Below is a small trained network, with its code and all its weights. Each question gives an input and a class and asks what happens when units are switched off, that is, made to give their printed mean instead of their output.

import numpy as np


def w(rows, s, z=0):
    codes = np.array(rows[::2]) - 128.0
    scale = np.full(codes.shape[1], s)
    scale[-1] = z or s
    return codes * scale


def f(y):
    return y / 2 * (1 + np.tanh(0.7978845608 * (y + 0.044715 * y**3)))


def log_softmax(a):
    a = a - a.max(-1, keepdims=True)
    return a - np.log(np.exp(a).sum(-1, keepdims=True))


def net(x, mask):
    res = np.array(x, float).reshape(1, 7) / 4 @ E
    y = f(res @ A[0][:, :-1].T + A[0][:, -1])
    res = res + np.where(mask, y, B[0][:, -1]) @ B[0][:, :-1]
    return log_softmax(res[-1] @ U[:, :-1].T + U[:, -1])


A, B = {}, {}
E = w([
[94,232,203,201,102,196],'x0',
[2,34,184,167,189,145],'x1',
[162,62,223,175,22,69],'x2',
[131,129,129,133,133,127],'x3',
[140,89,32,232,94,186],'x4',
[130,128,129,132,133,126],'x5',
[132,127,131,132,133,128],'x6',
],0.0093)
A[0] = w([
[89,171,43,89,223,183,11],'n0',
[146,59,91,97,146,93,99],'n1',
[240,210,91,88,81,104,29],'n2',
[166,71,192,137,25,93,60],'n3',
[140,42,77,91,157,94,90],'n4',
[104,173,230,52,156,97,3],'n5',
[120,150,194,69,164,101,57],'n6',
[146,66,198,158,45,74,63],'n7',
[31,60,165,148,174,127,43],'n8',
[169,86,67,96,142,57,86],'n9',
[118,162,115,76,196,164,62],'n10',
[86,221,195,181,122,192,65],'n11',
[132,102,66,199,84,186,65],'n12',
[142,96,78,190,117,182,21],'n13',
[78,79,164,136,158,139,37],'n14',
[1,37,162,151,186,145,40],'n15',
[118,173,162,164,112,164,7],'n16',
[123,94,69,225,121,167,42],'n17',
[158,41,98,93,158,109,70],'n18',
[126,187,158,193,108,191,68],'n19',
[110,172,187,65,157,48,77],'n20',
],0.0099,0.0038)
B[0] = w([
[63,153,92,191,208,183,207],'n0',
[59,152,202,70,95,110,191],'n1',
[231,189,139,160,55,203,220],'n2',
[83,183,71,195,225,177,212],'n3',
[73,159,200,97,102,77,209],'n4',
[144,20,65,101,124,64,195],'n5',
[141,56,58,124,104,69,175],'n6',
[74,151,86,185,254,196,216],'n7',
[211,177,114,144,65,187,218],'n8',
[78,161,183,102,98,121,201],'n9',
[120,135,88,204,199,145,168],'n10',
[53,127,210,68,92,77,202],'n11',
[156,29,77,99,123,54,193],'n12',
[144,71,99,112,131,80,174],'n13',
[191,156,116,120,106,165,175],'n14',
[223,192,137,153,61,195,250],'n15',
[84,153,162,99,114,112,151],'n16',
[151,58,89,89,131,86,195],'n17',
[79,135,192,73,104,113,194],'n18',
[67,133,192,74,104,94,179],'n19',
[166,66,84,125,129,78,193],'n20',
],0.0092,0.012)
U = w([
[230,184,139,137,57,168,211],'0',
[66,149,99,169,247,155,82],'1',
[45,134,226,75,82,81,2],'2',
[169,12,72,106,120,59,202],'3',
],0.011,0.0014)

Each question gives the input, the list of numbers given to net, and the class t.
The units are the neurons (one row each of A and B). Each row of codes is followed by its name. A weight is (code - 128) times the scale printed after its matrix; where a second scale follows, it is the last column's (A, B and U).
mask holds one flag per neuron, in row order. A switched-off neuron (its flag False) gives its mean, the last column of its row in B, instead of its output. The means were averaged over made-up inputs and are rounded, as every weight is.
A unit's drop is (log p(t) with every unit on - log p(t) with that unit switched off) / (log p(t) with every unit on - log p(t) with every unit switched off).
The circuit of an input: a set's keep is (log p(t) with only the set's units on - log p(t) with every unit switched off) / (log p(t) with every unit on - log p(t) with every unit switched off). Starting from the 12 units with the biggest drops (on a tie, the unit counted first), units are removed one at a time, each time the one whose removal leaves the highest keep (on an exact tie, the one counted first), for as long as the keep stays at least 0.8.
circuit, biggest first: the units of the circuit, biggest drop first
unit that matters most: the unit with the biggest drop
top k neurons: the k neurons with the biggest drops, biggest first
drop when u is switched off: that unit's drop, to one decimal
input [-7,-4,8,-8,-6,7,0], class 1: circuit, biggest first	[n3]
input [0,-6,-5,5,7,0,8], class 3: top 2 neurons	[n12, n15]
input [6,-7,-8,1,8,5,6], class 1: top 3 neurons	[n0, n15, n5]
input [-5,7,5,7,-3,-1,-3], class 0: top 2 neurons	[n15, n8]
input [-5,0,6,-7,-7,-4,-3], class 3: top 4 neurons	[n5, n20, n6, n0]
input [6,5,1,0,7,8,-5], class 3: top 2 neurons	[n12, n17]
input [5,5,-1,3,0,-2,-7], class 0: top 4 neurons	[n15, n8, n4, n1]
input [3,8,5,-5,-6,1,-8], class 0: top 2 neurons	[n15, n8]
input [8,6,3,-6,6,-3,-6], class 2: top 3 neurons	[n11, n19, n2]
input [-7,-3,7,-5,-5,-4,1], class 1: top 2 neurons	[n3, n7]
input [-4,3,3,-8,2,4,5], class 2: circuit, biggest first	[n4, n1]
input [-8,1,-7,0,-7,2,7], class 2: top 4 neurons	[n4, n1, n18, n7]
input [2,5,6,0,-3,-1,3], class 1: top 3 neurons	[n7, n3, n2]
input [8,7,-3,-8,5,-1,-5], class 2: unit that matters most	n11
input [6,-5,-3,2,-4,-2,7], class 2: top 2 neurons	[n11, n15]
input [5,-5,-6,2,3,-1,-6], class 1: top 3 neurons	[n0, n15, n8]
input [8,5,-6,-8,-6,-2,-6], class 2: top 4 neurons	[n11, n7, n3, n19]
input [0,5,1,5,3,-3,6], class 0: drop when n0 is switched off	0.0
input [-4,4,-4,7,-3,6,-4], class 0: drop when n7 is switched off	0.7
input [-3,-6,-8,5,1,-4,8], class 1: unit that matters most	n0
input [-1,4,0,8,-4,-5,5], class 0: drop when n8 is switched off	0.3
input [6,5,7,-6,2,8,-3], class 1: drop when n7 is switched off	1.3
